[149 150 115  99 104] yields 104
[136 148 131 107] yields 107
[124 125 108 138  98] yields 98
[120 129 154 121] yields 121
[130 133 129 135 157] yields 157
[128 122 153 121 124] yields 124
[152 134 153 128] yields 128
[130 131 153 113] yields 113
---
[[110 129 117 139 133 111 134]
 [153 122 142 135 137 146 122]] gives 129

[[129 140 141 116 121 138]
 [124 115 104 136 126 120]
 [138 120 127 133 126 131]] gives 115

[[154 146 139 139]
 [143 136 131 123]
 [123 118 117 117]] gives 136

[[121 128 123 143 116]
 [131 128 126 154 100]
 [146 118 125 121 134]] gives 128

[[ 99 123 125 156]
 [140 126 108 128]
 [128 129 129 131]] gives 126

[[130 119 109 132 117 120 117]
 [126 135 100 128 122 113 118]] gives 119

[[126 128 128 127 128 127 128]
 [135 155 141 139 145 134 134]
 [134 129 127 131 128 133 126]] gives 155

[[120 118 145 104 110]
 [112 144 128 138 130]] gives 118

[[137 117 122 134 142]
 [120 156 149 136 117]] gives 117
---
[132 150 136 126 104] 126
[106 102 107 117 105] 117
[117 121 155 128 134] 128
[109 107 139 134 151] 134
[158 127 116 143 112] 143
[140 112 113 119 154] 119
[108 139 102 129 144] 129
[128 138 119 150 127] 150
---
array([[126, 135, 136, 145, 128, 120, 117, 100, 138, 131, 136, 102, 142,
        122, 154],
       [127, 133, 137, 143, 126, 119, 117, 100, 136, 134, 133,  99, 140,
        123, 152],
       [123, 139, 137, 148, 129, 123, 119, 101, 138, 131, 139, 103, 144,
        122, 156],
       [127, 133, 137, 144, 127, 119, 116, 100, 136, 132, 135, 101, 141,
        123, 151],
       [137, 119, 131, 137, 121, 118, 115, 106, 129, 135, 135, 107, 129,
        120, 131],
       [136, 119, 131, 137, 121, 118, 115, 105, 127, 136, 134, 107, 127,
        119, 131],
       [135, 122, 132, 138, 119, 123, 116, 103, 129, 132, 141, 114, 127,
        113, 126],
       [137, 120, 130, 138, 120, 119, 115, 105, 129, 135, 136, 108, 129,
        118, 131],
       [137, 119, 132, 136, 122, 117, 114, 105, 130, 136, 131, 102, 129,
        124, 136],
       [134, 122, 133, 138, 124, 117, 117, 104, 132, 138, 129, 100, 133,
        124, 140],
       [135, 121, 132, 137, 123, 118, 115, 106, 130, 138, 129, 100, 131,
        123, 138]]) ==> 142

array([[119, 121, 119, 126, 127, 119, 137, 139, 130, 136],
       [139, 127, 125, 136, 129, 131, 120, 118, 129, 118],
       [136, 122, 124, 127, 121, 124, 127, 127, 132, 117],
       [122, 122, 118, 123, 122, 119, 137, 138, 127, 134],
       [125, 133, 145, 139, 138, 138, 117, 123, 120, 130],
       [118, 120, 123, 124, 121, 115, 139, 139, 123, 136],
       [125, 122, 149, 143, 153, 136, 122, 139, 132, 135],
       [117, 122, 138, 136, 143, 122, 136, 143, 133, 140],
       [121, 128, 139, 139, 140, 133, 123, 136, 134, 136],
       [126, 124, 141, 125, 142, 128, 132, 133, 136, 131],
       [131, 133, 105, 113, 103, 116, 135, 129, 133, 123]]) ==> 139

array([[105, 116, 133, 127, 126, 124, 125, 139, 126, 139, 132, 124, 137,
        132],
       [128, 128, 121, 128, 138, 130, 128, 123, 127, 126, 120, 130, 122,
        123],
       [113, 123, 133, 134, 142, 133, 130, 141, 131, 142, 131, 131, 139,
        135],
       [117, 125, 131, 132, 138, 131, 129, 136, 130, 138, 129, 130, 135,
        132],
       [125, 129, 130, 133, 142, 134, 132, 134, 132, 136, 129, 133, 133,
        132],
       [120, 126, 124, 130, 144, 132, 130, 130, 129, 133, 122, 131, 128,
        127],
       [146, 136, 128, 126, 116, 126, 129, 120, 128, 118, 130, 127, 122,
        126]]) ==> 124

array([[103, 132, 147, 128, 124, 148, 149, 156],
       [103, 137, 142, 123, 122, 149, 146, 157],
       [106, 138, 138, 120, 122, 148, 143, 156],
       [155, 128, 126, 121, 119, 124, 124, 115],
       [130, 139, 138, 123, 118, 138, 138, 133],
       [104, 135, 150, 129, 123, 150, 151, 155],
       [103, 143, 143, 121, 120, 152, 149, 158],
       [102, 137, 145, 125, 122, 150, 149, 157],
       [145, 133, 131, 122, 119, 130, 130, 122],
       [101, 138, 147, 126, 121, 150, 150, 156],
       [105, 137, 145, 126, 122, 148, 148, 153],
       [154, 130, 127, 121, 118, 125, 125, 116]]) ==> 148

array([[124, 133, 131, 127, 134, 131, 151, 130, 122, 131, 126, 127],
       [115, 130, 127, 121, 133, 129, 126, 125, 127, 133, 128, 124],
       [123, 124, 135, 124, 133, 129, 135, 131, 130, 122, 130, 130],
       [122, 123, 126, 134, 118, 129, 129, 122, 117, 131, 134, 147],
       [125, 127, 120, 131, 128, 122, 114, 132, 128, 125, 124, 133],
       [124, 129, 128, 131, 129, 129, 140, 131, 134, 133, 124, 126],
       [122, 140, 126, 128, 125, 126, 135, 127, 132, 126, 142, 107],
       [129, 119, 129, 124, 120, 129, 143, 130, 125, 127, 127, 133]]) ==> 131

array([[130, 135, 117, 133, 129, 129],
       [134, 136, 114, 127, 133, 136],
       [115, 134, 118, 149, 127, 124],
       [114, 134, 119, 152, 127, 124],
       [141, 135, 123, 134, 125, 132],
       [136, 127, 116, 128, 120, 126],
       [128, 135, 122, 145, 133, 130],
       [139, 122, 116, 131, 122, 128],
       [118, 134, 120, 149, 128, 122],
       [126, 135, 122, 145, 130, 126],
       [141, 135, 124, 135, 130, 134],
       [128, 134, 111, 124, 125, 128]]) ==> 133

array([[143, 129, 148, 105, 110, 106, 156],
       [129, 138, 128, 142, 139, 140, 127],
       [141, 138, 145, 119, 120, 118, 152],
       [131, 137, 131, 137, 135, 136, 132],
       [133, 134, 134, 126, 126, 125, 137],
       [118, 129, 122, 113, 109, 109, 128],
       [128, 140, 128, 141, 137, 139, 128]]) ==> 110

array([[150, 142, 136, 133, 128, 127, 124, 121, 121, 117, 115, 115, 112,
        109],
       [131, 131, 126, 122, 125, 122, 123, 123, 123, 121, 124, 119, 120,
        120],
       [145, 138, 137, 135, 133, 130, 132, 125, 125, 122, 122, 123, 121,
        120],
       [133, 129, 127, 127, 126, 126, 123, 125, 124, 123, 122, 122, 123,
        124],
       [153, 137, 137, 135, 132, 131, 130, 127, 126, 125, 122, 121, 118,
        117],
       [109, 114, 116, 118, 122, 124, 129, 128, 132, 136, 135, 139, 142,
        139]]) ==> 115
---
[[145 126 110 128 127 139 111]
 [131 143 113 123 141 129 131]
 [116 112 151 136 116 121 132]] yields 145

[[125 146 117 133 152 115 134]
 [140 111 129 116  98 153 121]
 [107 139 142 115 129 122 151]] yields 125

[[135 137 117 135 111]
 [118 103 150 126 135]
 [121 125 117 116 120]] yields 135

[[116 115 118 151 129 145 152]
 [135 150 131 135 108 141 128]
 [127 134 132 119 127 125 124]] yields 116

[[136 114 133 134 126]
 [130 132 131 139 107]
 [133 125 109 131 128]] yields 136

[[140 152 142 147 157 144 126]
 [103 144 142 147 155 142 129]
 [157 119 120 109 136 104 108]] yields 140

[[108 126 154 143 135]
 [116 132 139 139 117]
 [136 126 124 137 130]] yields 108

[[109 154 155 112 137 126]
 [131 134 134 143 103 142]
 [143 105 119 140 123 120]] yields 109

[[110 112 132 120]
 [139 104 137 140]
 [119 114 132 136]] yields 110
---
Q:
[[131 123 119 139 132]
 [145 138 130 122 151]
 [122 130 136 137 118]]
A: 119

Q:
[[120 132 151 112]
 [135 104 131 150]
 [120 131 152 113]]
A: 132

Q:
[[128 128 128 128]
 [139 106 147  99]
 [120 131 131 134]]
A: 128

Q:
[[131 149 126 139 140 111]
 [143 148 122 139 143 105]
 [133 127 127 129 127 144]]
A: 139

Q:
[[130 150 137 128]
 [130 143 135 128]
 [128 135 132 135]]
A: 150

Q:
[[139 116 127 143 130 104]
 [142 136 138 152 118 128]
 [145 126 115 129 135 149]]
A: 143

Q:
[[144 102 127 139 101 102 114]
 [103 123 136 140 138 151 111]
 [145 130 132 119 113 113 122]]
A: 101
---
[138 144 131 156 115] | 138

[[117 136 135 125 132]
 [122 105 123 133 134]
 [117 100 122 137 133]] | 135

[[107 128 134 122 116 102]
 [100 116 135 126 114  99]] | 128

[131 154 139 128] | 131

[115 141 112 156] | 115

[111 133 153 144] | 133

[122 152 114 121 118 137] | 122

[157 123 128 116] | 123

[142 154 128 105] | 128

[113 129 114 103 128] | 114
---
[[100 145 152 100 117 116]
 [151 147 136 100 107 113]] --> 107

[[136 124 133 138]
 [155 119 144 156]] --> 144

[[108 146 145 156 103 106]
 [121 143 143 117 121 125]] --> 121

[[122 124 107 124 135 125 127]
 [121 128 124 124 128 132 130]] --> 132

[[102 126 132 129]
 [128 119 131 129]] --> 131

[[122 106 110 145 127]
 [129 114 118 149 117]] --> 149

[[130 126 124 124]
 [144 142 138 151]] --> 138

[[152 129 151 134]
 [134 118 106 139]] --> 106

[[118 125 129 139]
 [131 111 124 106]] --> 124
